Each row has a class, written after it.
[   0 -112   23 -110 -125  -13  -91  -41   80  100   -3  -83  121  -44
  107   11   45 -133   89  281   85    4 -241 -193  188 -131   39   73
  -44   16  -43   87 -199 -117 -192 -134] -> A
[  67 -103 -202  -43  120  211  -45 -297 -232   83   27 -131  -76  -91
  166  184 -291 -201  164 -140 -186  177   16 -193   35   54    9  -84
 -145 -238  397 -225   36  -70  124   90] -> F
[ -75 -136  -62 -147  -77  -50   83  -14 -207    3   25 -187 -156 -193
  -57  330 -291  281  467 -362 -373  643 -292 -204 -117    7  -35  249
 -169 -368  208 -421 -147 -218   29  662] -> J
[ 134   53  -19   68   19 -405  -62  122   63  334 -155   76  -97  152
  -57  -20 -142 -199   21  272  202  432 -109  278  -80   90  198 -170
   20  256 -183 -245   65   93  406 -115] -> M
[ -94  -52   30   78   60 -319  146  130 -136  213  177 -192   37   99
  -83  113  -99  -16   72  254  447  195   -2 -211  155 -171  112   81
  -12    7  -96  -50 -185  -57 -278 -147] -> C
[ -61  174  -34  -24 -113   82  154  120   55 -154  -86  105 -104 -239
 -156 -100  -73  185  173   12 -102  -17   56  -73  -37    9  -73  118
   69   15  -84   31  -96 -163  -19  146] -> H
[  50  -54  -30 -113  -51 -161  -52  -66  118   17    1  -68  171   65
   15   -6  -10  -60 -133  283  284  -12 -238  -53  201 -138  -20   62
  -47   28 -313   29 -174   76 -205 -161] -> F
[ 344  151 -400 -157   28  431  184  -85  -19 -201  -26  205  -93 -147
 -239 -321   17   15   46  247    0  113 -365 -126   61 -101   94  118
  -59 -142  -17 -123  268  324 -328 -122] -> P
[  86 -580  -81  150  169  279 -270  106   10 -287 -136   45 -419 -462
  -56  249   99  227  358    5 -310  203  -52 -171 -126  263 -292  -34
  -34  401  696 -357  407 -331   83  296] -> A
[-170   -4   83   55  155   98   15   29  -52   29  -19 -102  -26  -20
  -25  -92   66  -61  166  -41  132  120 -147   14  -46 -106  205   14
   -8  -95  213 -145   29  -11 -150   64] -> C
[ -13 -320   52 -197 -266  -67   35  -65  131   52  -52  -65   38   16
   30  -46   16  -51  134   66  256   14 -300 -123  207 -179   71   -8
 -127  133  -41 -235  -66  121 -167    2] -> E
[-124  -26 -120 -208  108  -62    3  200 -227   99 -153   50 -182  -54
    8  -97  133 -163  -14  148  -11 -216  195  -79  161 -175  193  277
 -150  119  124   88  129  -13  -65   78] -> D
[ 736 -283   11   52  -30   38  369 -366 -292  -63  -34 -226   49  455
   69  457  -14  426   38  423  235  488  448 -899  351   76  141  201
 -544 -463 -352  189 -294 -385   64  294] -> R
[-100  -49    1 -261 -210   21  -30 -134  170   23   -5    1  110  -41
   23  -64   -5  -58   70  256  126  -20 -136 -169  182 -156   83   63
  -88 -169  -44 -118 -249  184 -138   25] -> A
[-118   69  -25  -37  277 -172  106 -180 -104   -5   43 -232  -32  352
   -6   98 -597    3   78   22   38 -203  199 -126  119  173   14 -417
  -58   -3   82 -158  -32   46   99   37] -> H
[ -16 -367 -253  -98   87 -302 -312  125 -290  265    7  101  -56 -271
   32  102  390 -437 -183  481  370 -188 -106   10   33   12   -2  223
  -68  465 -123  393   40  -82 -234 -179] -> R
[ 183  432 -188   86   90 -225  235 -187  -32   55  140 -261  -29   42
 -153  -40 -107  -49  -87   91  122  189  216  -20  127 -137 -130   36
  -72 -187  206  -11  -61  -19   24   -9] -> V
[ 160  -97  124  335  272  274   91  178   -6   19  -77 -100  -82   20
 -160   39  201  332  147   92   78  432  195   36  -35   13  329  -53
   -5 -278   -9 -250  159   98   62 -211] -> U
[ 133 -332  -93  123  -65 -192  -78  -12  -78   91   80 -263 -605 -199
 -143   77 -283   86  159 -279 -323  227  150  115 -193  154  -15   56
  -90  115  156 -432   48 -316  166  252] -> B
[ 136  387 -378 -132   -7  264  261  107   57 -317 -125  147   46 -203
 -319 -178 -135  234  -69    9  -39  -35   90 -125  136   29 -215  -31
    6 -215 -140 -104 -137   49  -68  -26] -> F
[-186 -152 -258   46 -133 -192   -3   18 -115  113   -8 -214 -257 -165
 -151   21 -168   77   82 -258  119  365 -249  360 -122  -20 -134  187
  -82  215   92 -481   -5   65  271   31] -> H
[  89  360  -54  -91  -45 -216   68  -75  -89   54   45   -4  -15  202
 -115 -123 -344 -189 -189   89  -61  183  103  -25   28   11   12    4
  -35 -109  -71  -65 -109    5  227  -18] -> U
[ 684 -175   69  136  212  502  118 -358  -29  231  292 -225    2  329
  457  711   13 -377  139  605   65   22  564 -793  566  130  101  -84
 -222 -406  208  421 -364 -805 -166  -47] -> D
[  46   20    6  -10   19  -77  -35  -47 -179  215    5 -170   20  144
   36   13 -215 -157    7  102 -171  153   33   78 -129  -33   36   59
   81 -128  -32  -55  -90  -87  113  -87] -> F
[-124  201 -140  -60   35 -119  -51  117 -182  242   41  -44  -23  164
 -121  -84 -287 -202 -189  119    3   12    1   94  -72  -78    3   62
   22   73 -144   52 -104  -84   86 -179] -> E
[-284  -21 -293 -207 -102 -268   -9  174 -285  118  165 -141 -296 -220
 -131 -108 -297 -109 -114  109  100 -116 -258   12 -278  -27  -61  198
   41  382   43   32   28 -353 -226   40] -> J
[ -84 -477  390  444 -333  414   13  396 -211   68 -138  242  -57  135
 -151 -212  648  591  110   61   27  128   49 -583 -246 -134  143  276
 -224  273  -64  327  498 -718 -491  101] -> J
[-305 -354   77   82  237  174    2  141  -85  147   48  -67  -55  -57
   10  162 -103  168  149 -134   98   74    6  -14 -138   70   65 -137
  145  -21  184 -133  -53  -91 -217   -1] -> J
[ 181  363  -54   14    2  -55  -76   54   13  128  -60   60   25  255
 -138 -141 -275 -122 -182   -5  -95  149  -53   53  -64    5   90   18
  -34 -135 -293  -46 -151 -125  177 -109] -> D
[ 251 -101 -393 -238  404  191 -242  187 -312  -11  -64   62  -11 -139
  -61  170  147 -344 -258  251   60 -566  440 -159   96   27 -167 -294
   42  331  200  226  129 -160 -179 -173] -> M
[-303  159   58   31   31 -100  231  175 -174   99   33  -91   88   78
 -148  147  169  -24   99   85  200  -82  243   37  269  -50   39   90
 -162 -111    3    4  161   92 -140    5] -> J
[-279 -201  -67 -208  -54  -43  -94   52 -197   13   77  176  134  -45
   91  -68   51 -230 -212  295  266 -266  -28 -169    3  -18   18  165
  -93  118 -146  347 -124  -24 -197   93] -> A
[-110 -203 -182  -17  148 -122  -74  103 -197   24  -57  114  -16 -170
   49  -40  189 -106  -15  143  196 -125  180 -108   50  -55   21   86
  -79  268    4  210   28  -33 -131  161] -> C
[-269 -218 -161    2    2   12    1   61   -8  -60  -33 -242 -498 -474
   43    8 -252  -60  323 -478 -389  124   27  420 -162   57   48   62
   33    8  274 -570   45  -66  101  339] -> A
[  -1  189 -148 -147  159   85  195  116 -242 -126 -101   -9   79   11
 -198   33  -41 -143 -100  237   35  -69   12  175   12  -21   39    7
 -110 -217 -210  -77  297  254 -123  -48] -> F
[  42 -690 -280  168 -139  -87  -19 -295 -109    5  222  -72 -214 -123
  -66   39 -599  -61  198  135 -204  243  354 -405  -20  233 -270 -291
 -246   54  292 -523   19   40  118  302] -> D
[ -81  244 -170  -60    9   86  105   86  150  -48  -70   85  -37 -191
 -114  -71 -149  308  228  -79  -56  -92   25   19   59    5 -159   51
  263  156  -38   -3 -121  -71  -86  -18] -> E
[-168  473  -86 -120  -86   25  119  268  -65   12   -7   69  134 -334
  -55   55  -72  126  266 -117 -248   88  105   96  -38   29 -101  158
  312 -147 -147   83 -228 -305 -137  130] -> V
[-214 -390  184   37 -135  -53  -64  -37  -80  -21   53 -236 -187 -117
   98   92 -171   67  203 -260 -265  289  -97  175 -231   91   19  200
 -104  -48  275 -343  116 -186  256  341] -> U
[  34 -122 -215 -161  -77 -260   19   28  256 -230  183 -234   65  -95
   47  113 -423  134 -140  -10   -3   25 -200  133  351  -44 -277 -137
   11  259 -179 -316 -172  308  202 -238] -> D
[-181 -323  262  -71  -55  182 -253   26    0  198  101   64   44    2
   98 -355  -82  -29 -227  472 -151   67 -350 -207 -307  279  350 -141
   90 -131  -81  253   31 -369 -436 -209] -> B
[ -65  -69   -5   87  270  124  164  -88  -61  -60  -68 -185 -178  -10
 -178  -78 -134  112  127    3  223  158  -74 -128   -5  -54  218 -178
 -100 -125  125 -247   61  100 -186    2] -> E
[ 338  221 -187 -162   22 -154 -147  -67 -187  292   47  -71   32  299
 -140  -34 -271 -231 -101  287 -125  276 -156   10  -54   55  144  -20
  -73 -162  -83 -128  -42   96  294 -209] -> R
[ 110  154   -5 -342   84  631  123   50  112 -551  -37  149  454  -37
 -112  -49 -242  311  320  293 -349   85  255 -255  197  143 -142   86
  157 -536  205 -330  -70  148   57  357] -> U
[-200 -239  -75 -363 -278  -73  -64  -97   84  179   52  -15  184  -44
   70   82 -274 -105   30  141  146  -20 -364 -161  124  -82  -68   20
 -113  -48  -12 -150 -260   43 -129  -79] -> C
[-154 -117  228  280   65 -116  220  -21   61  -28  179 -101 -183  103
  -17   52 -125  143  -52 -240  294   91  225   14  -53  115  161 -299
   20 -111  -50 -203  -24   58 -123   -2] -> P
[ -96  354  -69  -20  -25   80  272  151   34 -376  -50   70  -56 -181
 -238 -165    2  169  135 -243 -137  -37   51   24   -8   19 -100   81
   92 -235  119 -163  -79  167   52  232] -> B
[ -51   42   41  254   -4  223   -6   31   96  -75 -108 -119   91  -34
    7   54 -242   18   40 -434 -212  150  239  394   87   80 -132 -148
  -26  -69 -111 -398  125  -98  221  -66] -> H
[ -21  331  -36   41  -61  -25  205 -184 -193   57   85  -41   24  235
  -87 -154 -175 -207  -99  -98  -38  175   39   94  -48   46   49    9
   37 -350   -5 -162  -54  249   85  -72] -> F
[  19  263  -81   88   94  244  176  224   -6 -236 -157   58  -50 -178
 -201  -88   91   98  195 -107 -144   28   81  120   33  -67  -33  179
  106 -120   34 -135   57   44  -21    4] -> V
[ 118  239  -55 -133   -1 -182   38 -118 -168  101   72  -85   15  273
 -131  -16 -432 -180  -59  246  -68  226   -8  -43  -80   31   23   10
  -72 -112  -94  -94 -100  -26  227   62] -> C
[-218 -149  119  115  105   33   26  -30   16   29   66 -101  -87  -52
   -2  -27   33   13   53   67  214  133  -63  -29  -44   -8  154  -51
  -23  -33  189 -115    9    6 -119  -19] -> C
[ 175  552  173  -56  165 -342   63 -323 -186  136 -102  -52  309  450
  -64  144 -350 -255   57   48   36  280   55   15   65 -132   82 -207
 -153 -181 -162   -7  146  314  388  124] -> E
[  38 -350  132  -34  106   14   87   19    0 -120   88 -104   -6 -288
  172  -58  -89   78   21  -96 -449 -289  347   27 -241  182  -47   74
  194 -265   79  335 -136 -227 -140  258] -> U
[  91   19  445  159  268 -171  171  114  131  -57 -548 -122  -34  -19
  306  276  417  137   74  -34  115  263  305  -56  378 -160  382  -53
  -99 -169   64 -117  232   25    1 -109] -> F
[-113 -216 -110  -50 -116  102   15  -46  -70   41   -5  -54    6 -206
   32    1 -217  -94   44 -191 -134  226 -113  148 -162    4 -106   72
  -52 -118  278 -359  149   26   86  103] -> M
[ 276  281 -294  -71 -187 -138  349  -33 -126 -279  552  -53  387  176
 -435 -242 -517 -201 -721  332  390   51 -236 -222  250  131 -446 -316
 -130  -72 -382   -1  128   44 -567 -416] -> R
[-494  298  -10  471  143  -11  449  238 -240 -233   44 -136   -3  -28
 -245 -173  126  245  -93 -171   53  137  406  250 -284   47    6   -4
  106 -426  208 -295  373  457 -102  -55] -> E
[-211 -244  -50   83   19  -39   -5  138  -84   53 -232 -177 -296 -222
  -96  131 -370  162  164 -148 -201  240   70  208  -36  228   38 -178
 -118  150  -82 -423  114 -194  275  -80] -> B
[-141  -63   61   44  -71  -75   99  -93    6   18   80 -169  -49 -228
  -15   32 -520  -51  126 -551 -143  443  -51  296 -178   24  -65  -17
  -37 -250  200 -507  -46  -42  256  264] -> V
[ 345  280 -259 -127   72  -92   52 -142 -233   69   36  -26   26  106
 -128 -281 -214 -368 -161  368  -98  285  -94 -220   31  -32   35  -39
 -113 -194  219  -47   98   42   27  -36] -> F
[-696 -289   18 -173 -219 -223 -298  221  -51   88  -74  166   -4  -17
   26  -64  194   39  -34  125  307 -272 -479   -1   18  -65   -6  273
 -136  482 -190  153  -88  -19  -51   34] -> F
[-100  451    0 -377   18  144  200 -154 -225 -226  187 -105  175  318
 -219 -183 -577 -262 -278  260   50    4 -339  -63  -24   -3  132  -84
  -96 -353 -250  -30 -152  192    8  -97] -> V
[ -19 -307 -229 -311   19  -95 -273  -30 -335   82   47  155   25 -234
   79   48  284 -298 -209  222  381 -281 -196 -174 -117   42  130   20
  -33  299   42  216  121  172 -253 -103] -> J
[-150  159 -162  -40   -3 -131  112 -180 -399  145  132  -87 -295   90
  -85 -128 -188 -267   74   31  -98  142  -46  -31 -213  -50  102  351
   -3 -141  229  -99   82   14 -133  200] -> U
[  12  107 -226  -54 -156   -7  127  195   72 -190 -101   88 -111 -333
 -273 -148 -133  233  165  -14 -193    1   35   17 -113   82 -243   51
  120   19  -13 -208  -35  -79    3  135] -> F
[ 117 -108  181  174  101  -23   56 -206  123  198  247  -51   -7  309
  -13  149 -283  232  -28   55  183  361 -111 -101  -11   39   73 -129
    0  -34 -374   77 -110 -194 -254   94] -> J
[ 191 -208 -148  -56   83  276 -161  -21   29  -54  -42 -119  -43 -408
  149  378 -308  -21  -16 -126 -439  230  404  171   73   93 -149   -7
   66 -224   71 -387  -63  -14  284 -119] -> H
[-346  -35  -85  -92 -186 -195   76  148  160  123 -110  -17  -72 -111
  -24 -103   14  125   -8  219  226 -267  175 -165  413 -196  -53  128
   -8  256  -60   -3 -187  -11 -217 -297] -> B
[-118 -199   59   16    1  -21   22 -126 -150    9   71 -264 -182  -93
   25  254 -301   48  240 -206 -203  364 -131  249 -127   17   66  122
  -79 -149   86 -450  171  153  229  153] -> B
[ 105  203 -293    7  108  188   15 -169 -320  348  204  -64  -14   44
  -82 -194 -320 -502 -277  165 -132    0  -84  167 -146  -13   -3  -35
   34  -90  -89  273   58 -117 -139 -385] -> B
[-153 -151  -82  -73  -97 -227 -131   66  -77    7  -10   65 -123 -151
  -28 -148  -24  -43  -64  140  117 -107  -62 -144   -7  -28  -70  152
   11  382  -90  166 -137 -218 -110   83] -> B
[-185  428  -81  137   15  101  200  291  196 -101 -266  225  -34 -347
 -237 -321  227  395  401 -220 -123   35 -108  202  -78   39   94   42
  179   19 -185   60   82  -50 -162  185] -> J
[  10 -452  189 -211 -202 -112  -56  -36  129   42   -3   37   96    1
   56 -118  -82  -79   23  195  118   96 -334 -166  -28  -21   26  -40
    0   81  -12  -72 -113  -93 -242  115] -> U
[  10 -139   32 -147 -222 -168   19  -87  150   -3   64  -29  203   76
   78  -90  -88  -86  -84  192  169  -95 -106 -257  269 -154    3   -5
 -129  -94 -229   15 -258   74 -188  -28] -> F
[-160 -135  174   76 -235 -113   -3   88  174  178  236  344 -145  -59
 -113 -116  -36  346  279 -226  -35  241 -113   39 -195  140  -89  113
  326  230 -178   32 -149 -199 -240  379] -> U
[ 178 -348  338    9  184  103  160  308  469 -408 -366 -151    3  -33
  100  126   28   27  209  221 -230 -120  148 -197  438 -139  -60 -183
  -63  -81  345 -243  -71  -51   75    4] -> V
[ 104  -22  117  223  180   58  267  -13   44  -51    5 -165  -87  105
  -94  -46  -61  141   78  -71  108  272  287  -58   50  -30  170 -168
  -86 -327   66 -243   -4   -1 -110  170] -> A
[  90  241  -20 -173  -41  -55  179  -64 -207   -9   14  -82   48  183
 -140 -213 -235 -262  -89   65  -85   86   28  110  -70   -3   75  -12
  -45 -206   27 -149   94   92   42   79] -> V
[-441 -167   93  195  -64   42  139  -57   -2  -48   16 -240 -229 -336
   49   99 -310  -35  304 -612 -292  -73  176  387 -143  118 -202  -69
   87  -29  392 -433  166  -89   48  168] -> H
[ 116 -206   94   -8  133  170  228 -143  -89 -111  -14 -241  -69  165
 -149   -5 -236   47   73  105  209  212  123 -322  153   40  148 -193
 -185 -248  197 -340  -76   -2  -51   41] -> E
[ 107  320  -52 -331  115   70  -17 -240 -222  236  152   28  255  192
  166  131 -533 -501 -114  251 -164  -14   14 -249  206  182   33 -110
    6 -202 -182  447 -403 -354   35  -29] -> J
[ -86  -38 -198 -152   63  -36 -132   76 -178  109  -73   67  -41  -76
  -24  -38  156 -227  -79  164   84 -281  159  -71  121 -100    4  113
  -58  198  -28  198  -46  -14 -110  -14] -> E
[  -4   20  -60   -4   48  148  -14 -228 -153  164   44 -128 -119  346
 -245  155 -541  -91  170   -8 -102    2  -59   10   70  111  -57  -19
  -77  -42 -414 -128 -250 -177  -19  -91] -> U
